Below are the code and all the weights of a small trained network. Each question names an input and a target symbol and asks about switching units off, where a switched-off unit gives its printed mean instead of its output.

import numpy as np


def w(rows, s, z=0):
    codes = np.array(rows[::2]) - 128.0
    scale = np.full(codes.shape[1], s)
    scale[-1] = z or s
    return codes * scale


def f(y):
    return y / 2 * (1 + np.tanh(0.7978845608 * (y + 0.044715 * y**3)))


def softmax(a):
    e = np.exp(a - a.max(-1, keepdims=True))
    return e / e.sum(-1, keepdims=True)


def log_softmax(a):
    a = a - a.max(-1, keepdims=True)
    return a - np.log(np.exp(a).sum(-1, keepdims=True))


def net(x, mask):
    ids = ['λξστφω'.index(c) for c in x.split()]
    T = len(ids)
    res = E[ids] + P[:T]
    u = 0
    for l in range(2):
        q, k, v = (res @ M[l].T for M in (Q, K, V))
        z = softmax(np.where(np.tri(T) > 0, q @ k.T / 3**0.5, -1e9)) @ v
        res = res + np.where(mask[u], z, O[l][:, -1]) @ O[l][:, :-1]
        u += 1
        y = f(res @ A[l][:, :-1].T + A[l][:, -1])
        res = res + np.where(mask[u : u + 4], y, B[l][:, -1]) @ B[l][:, :-1]
        u += 4
    return log_softmax(res[-1] @ U[:, :-1].T + U[:, -1])


Q, K, V, O, A, B = {}, {}, {}, {}, {}, {}
E = w([
[132,252,111,132,144,227,152,100,242,137,82,151],'λ',
[110,225,141,171,208,225,101,103,184,96,92,161],'ξ',
[155,45,117,124,216,121,186,111,114,92,84,158],'σ',
[170,136,90,88,123,82,160,158,174,101,59,114],'τ',
[179,106,208,155,119,92,99,146,144,189,138,39],'φ',
[155,92,140,188,83,68,87,116,94,147,114,211],'ω',
],0.02)
P = w([
[56,113,47,65,158,109,137,128,74,200,121,53],'0',
[110,63,77,99,114,172,81,163,148,154,104,77],'1',
[86,70,122,132,140,138,130,169,174,165,88,142],'2',
[54,121,80,91,119,75,125,67,111,142,171,76],'3',
[137,78,124,103,80,162,83,115,147,100,118,72],'4',
[135,75,176,175,140,101,141,156,191,137,97,174],'5',
[83,149,120,140,119,3,164,41,109,98,144,108],'6',
[191,80,157,144,73,148,105,94,153,63,138,98],'7',
[139,115,184,204,116,62,140,109,181,81,104,155],'8',
[138,132,149,167,97,35,164,32,118,59,166,113],'9',
],0.012)
Q[0] = w([
[127,175,99,14,131,188,151,83,86,63,167,132],'0.h0',
[144,149,132,173,171,252,79,130,195,98,49,116],'0.h0',
[216,55,157,116,77,98,89,102,86,106,169,64],'0.h0',
],0.016)
K[0] = w([
[129,74,89,82,175,206,75,250,139,208,79,133],'0.h0',
[18,166,126,158,178,62,177,180,122,214,77,132],'0.h0',
[218,123,203,174,111,125,147,155,174,79,111,179],'0.h0',
],0.015)
V[0] = w([
[114,44,145,158,193,126,74,116,39,88,142,147],'0.h0',
[102,98,193,131,254,174,125,78,131,110,149,84],'0.h0',
[135,137,149,125,114,81,92,182,114,131,137,78],'0.h0',
],0.0085)
O[0] = w([
[52,155,227,86,109,112,125,109,144,120,148,163,105],'0.h0',
[126,107,111,154,100,121,107,88,247,136,173,171,149],'0.h0',
[215,108,158,78,170,144,61,116,124,99,151,197,253],'0.h0',
],0.012,0.004)
A[0] = w([
[2,187,164,148,83,230,162,121,143,87,133,127,105],'0.n0',
[105,172,105,102,88,90,93,189,152,79,212,65,87],'0.n1',
[108,163,78,193,105,181,107,66,201,110,174,174,107],'0.n2',
[104,219,226,61,137,199,87,111,136,114,172,149,5],'0.n3',
],0.0069,0.0032)
B[0] = w([
[226,153,121,180,187,71,109,212,160,81,235,103,179],'0.n0',
[148,44,151,149,146,175,143,164,179,145,56,175,128],'0.n1',
[26,70,164,95,175,168,57,160,23,157,45,97,255],'0.n2',
[84,162,45,152,77,39,235,166,38,255,111,139,209],'0.n3',
],0.0086,0.0089)
Q[1] = w([
[148,178,60,218,253,46,130,117,234,128,47,116],'1.h0',
[58,242,42,243,154,149,188,99,123,227,60,187],'1.h0',
[151,151,251,51,153,30,154,174,56,169,130,83],'1.h0',
],0.0068)
K[1] = w([
[174,178,124,148,234,87,149,74,175,122,110,118],'1.h0',
[36,255,79,89,201,253,209,80,160,180,152,154],'1.h0',
[159,87,145,175,29,79,207,38,87,42,187,166],'1.h0',
],0.0074)
V[1] = w([
[143,1,141,77,94,65,173,126,145,154,153,83],'1.h0',
[137,98,78,103,146,47,119,99,158,19,82,171],'1.h0',
[101,139,82,150,78,145,93,122,101,143,168,181],'1.h0',
],0.0054)
O[1] = w([
[77,146,57,145,133,164,77,143,92,116,125,1,114],'1.h0',
[117,67,127,142,153,245,112,164,131,172,110,141,2],'1.h0',
[196,33,115,21,170,166,140,210,113,164,141,136,102],'1.h0',
],0.01,0.0038)
A[1] = w([
[72,176,113,102,191,192,118,115,207,50,139,156,253],'1.n0',
[98,171,164,6,171,182,186,140,149,1,101,118,81],'1.n1',
[152,124,70,92,149,116,110,66,204,38,107,189,83],'1.n2',
[145,61,92,187,37,150,215,151,160,115,198,103,12],'1.n3',
],0.0082,0.0035)
B[1] = w([
[237,134,118,131,105,128,112,51,118,132,152,116,247],'1.n0',
[51,167,119,129,205,163,95,211,168,119,193,79,160],'1.n1',
[122,164,142,95,72,226,137,162,15,116,169,184,255],'1.n2',
[91,98,134,129,101,65,150,114,116,119,252,126,159],'1.n3',
],0.011,0.0033)
U = w([
[144,97,73,187,104,148,157,133,110,97,15,114,31],'λ',
[58,42,221,79,3,132,142,116,99,182,66,181,232],'ξ',
[52,114,138,157,104,167,112,197,143,115,160,150,43],'σ',
[169,101,93,153,82,84,160,176,138,128,165,181,24],'τ',
[156,83,155,150,94,103,62,74,229,165,177,131,255],'φ',
[133,160,134,151,59,240,123,127,104,156,161,167,55],'ω',
],0.0049,0.0045)

Each question gives the input, a string of symbols that net reads in full, and the target symbol t.
The units are the heads (3 rows each of Q, K, V and O) and the neurons (one row each of A and B). Each row of codes is followed by its name. A weight is (code - 128) times the scale printed after its matrix; where a second scale follows, it is the last column's (O, A, B and U).
mask holds one flag per unit, layer by layer, with each layer's heads first. A switched-off unit (its flag False) gives its mean, the last column of its rows in O or B, instead of its output. The means were averaged over made-up inputs and are rounded, as every weight is.
A unit's drop is (log p(t) with every unit on - log p(t) with that unit switched off) / (log p(t) with every unit on - log p(t) with every unit switched off).
The circuit of an input: a set's keep is (log p(t) with only the set's units on - log p(t) with every unit switched off) / (log p(t) with every unit on - log p(t) with every unit switched off). Starting from all 10 units, units are removed one at a time, each time the one whose removal leaves the highest keep (on an exact tie, the one counted first), for as long as the keep stays at least 0.8.
circuit, biggest first: the units of the circuit, biggest drop first
k most important neurons: the k neurons with the biggest drops, biggest first
top k neurons in layer l: the k neurons of layer l with the biggest drops, biggest first
drop when u is switched off: that unit's drop, to one decimal
input ω φ φ τ ξ φ ξ ξ τ, target ξ: circuit, biggest first => (1.h0 1.n2 0.n0)
input ξ τ φ ω σ λ ξ σ, target τ: circuit, biggest first => (0.h0 1.n3)
input φ ξ ω τ, target ξ: circuit, biggest first => (0.h0 1.h0 1.n2 0.n0)
input ω λ ω λ ω φ σ, target σ: circuit, biggest first => (1.n1 0.h0)
input λ ξ φ φ ω ω φ λ φ τ, target τ: circuit, biggest first => (0.h0 1.n3 0.n2)
input φ τ λ σ, target λ: circuit, biggest first => (0.h0)
input φ ω φ φ ξ φ σ σ τ, target φ: circuit, biggest first => (0.h0 1.n0 0.n3)
input τ λ σ ω σ ξ φ φ σ λ, target ω: circuit, biggest first => (0.h0 1.n2 0.n3 1.h0)
input λ φ φ φ λ φ φ φ λ τ, target ω: circuit, biggest first => (1.n2 0.h0 0.n3)
input ω ξ ξ λ ω τ ξ, target τ: circuit, biggest first => (0.h0 0.n3 0.n0 1.h0)
input ξ σ τ φ τ φ ξ, target φ: circuit, biggest first => (0.h0 1.n0)
input ξ σ ξ φ φ ω λ, target φ: circuit, biggest first => (0.h0 1.n0)
input λ σ φ σ φ φ ξ φ σ, target ξ: 3 most important neurons => (1.n2 0.n2 0.n0)
input ξ ω λ λ φ φ τ ξ, target φ: top 2 neurons in layer 1 => (1.n0 1.n2)
input ω φ φ φ σ τ λ ω λ φ, target ξ: most important neuron => (0.n0)
input τ τ ξ, target ω: 4 most important neurons => (1.n2 0.n3 0.n2 1.n0)
input λ φ φ τ τ, target ω: 3 most important neurons => (1.n2 0.n3 0.n2)
input σ σ φ σ τ λ, target σ: drop when 0.h0 is switched off => 1.4
input λ φ φ λ, target λ: drop when 0.h0 is switched off => 1.1
input φ τ φ ω φ σ, target σ: drop when 0.h0 is switched off => 1.1
input ω ω φ φ λ φ λ, target τ: most important neuron => (0.n0)
